Below are the code and all the weights of a small trained network. Each question names an input and a class and asks about switching units off, where a switched-off unit gives its printed mean instead of its output.

import numpy as np


def w(rows, s, z=0):
    codes = np.array(rows[::2]) - 128.0
    scale = np.full(codes.shape[1], s)
    scale[-1] = z or s
    return codes * scale


def norm(h):
    return h / np.sqrt((h * h).mean(-1, keepdims=True) + 1e-5)


def f(y):
    return y / 2 * (1 + np.tanh(0.7978845608 * (y + 0.044715 * y**3)))


def log_softmax(a):
    a = a - a.max(-1, keepdims=True)
    return a - np.log(np.exp(a).sum(-1, keepdims=True))


def net(x, mask):
    res = np.array(x, float).reshape(1, 4) / 4 @ E
    u = 0
    for l in range(2):
        y = f(norm(res) @ A[l][:, :-1].T + A[l][:, -1])
        res = res + np.where(mask[u : u + 4], y, B[l][:, -1]) @ B[l][:, :-1]
        u += 4
    return log_softmax(norm(res)[-1] @ U[:, :-1].T + U[:, -1])


A, B = {}, {}
E = w([
[115,112,156,53,21,143,238,166,242],'x0',
[127,175,101,93,51,27,87,146,145],'x1',
[107,154,64,175,193,99,146,198,254],'x2',
[139,129,40,77,188,150,107,130,57],'x3',
],0.0082)
A[0] = w([
[89,100,162,111,152,190,124,99,101,114],'L0N0',
[108,171,140,174,202,69,13,116,37,230],'L0N1',
[163,118,117,255,228,164,139,120,128,170],'L0N2',
[131,60,143,120,115,168,67,52,162,1],'L0N3',
],0.0086,0.0049)
B[0] = w([
[187,62,219,173,138,63,78,96,108,158],'L0N0',
[133,11,136,158,204,78,76,74,206,247],'L0N1',
[118,65,195,165,167,137,20,43,153,212],'L0N2',
[207,97,105,69,136,72,198,72,79,123],'L0N3',
],0.011)
A[1] = w([
[151,79,158,72,69,130,155,58,89,124],'L1N0',
[171,150,80,101,158,102,63,76,3,252],'L1N1',
[142,106,148,171,124,212,164,143,114,93],'L1N2',
[125,93,127,169,200,107,157,92,123,128],'L1N3',
],0.011,0.0034)
B[1] = w([
[113,84,93,98,138,109,158,113,84,225],'L1N0',
[70,211,116,158,201,156,100,111,217,229],'L1N1',
[159,113,116,133,154,109,5,116,114,145],'L1N2',
[132,112,182,171,101,130,134,121,77,254],'L1N3',
],0.015,0.0076)
U = w([
[118,85,154,184,213,109,65,70,191,237],'0',
[118,222,76,133,137,111,144,214,233,163],'1',
[184,179,140,167,125,173,73,154,53,4],'2',
[141,92,127,57,66,84,183,109,2,68],'3',
],0.014,0.0038)

Each question gives the input, the list of numbers given to net, and the class t.
The units are the neurons (one row each of A and B). Each row of codes is followed by its name. A weight is (code - 128) times the scale printed after its matrix; where a second scale follows, it is the last column's (A, B and U).
mask holds one flag per neuron, layer by layer. A switched-off neuron (its flag False) gives its mean, the last column of its row in B, instead of its output. The means were averaged over made-up inputs and are rounded, as every weight is.
A unit's drop is (log p(t) with every unit on - log p(t) with that unit switched off) / (log p(t) with every unit on - log p(t) with every unit switched off).
The circuit of an input: a set's keep is (log p(t) with only the set's units on - log p(t) with every unit switched off) / (log p(t) with every unit on - log p(t) with every unit switched off). Starting from all 8 units, units are removed one at a time, each time the one whose removal leaves the highest keep (on an exact tie, the one counted first), for as long as the keep stays at least 0.8.
circuit, biggest first: the units of the circuit, biggest drop first
unit that matters most: the unit with the biggest drop
top k neurons: the k neurons with the biggest drops, biggest first
top k neurons in layer l: the k neurons of layer l with the biggest drops, biggest first
drop when u is switched off: that unit's drop, to one decimal
input [8,-6,4,2], class 1: circuit, biggest first	[L0N2 L0N1]
input [6,-2,-7,7], class 3: top 3 neurons	[L1N0 L0N2 L0N1]
input [8,-3,0,0], class 1: circuit, biggest first	[L0N2 L0N1]
input [6,-7,-2,-2], class 3: top 4 neurons	[L1N1 L1N0 L0N1 L0N2]
input [2,3,-1,-8], class 1: circuit, biggest first	[L0N1 L0N2]
input [6,1,-2,-7], class 3: circuit, biggest first	[L1N1 L0N1]
input [1,2,8,-3], class 1: unit that matters most	L0N1
input [0,7,8,3], class 1: top 2 neurons	[L0N2 L0N1]
input [3,1,-2,4], class 3: top 2 neurons	[L1N0 L0N2]
input [6,-3,7,7], class 1: top 2 neurons in layer 0	[L0N1 L0N2]
input [1,7,8,-5], class 1: drop when L0N1 is switched off	0.1
input [6,-7,-7,5], class 3: drop when L0N2 is switched off	0.3
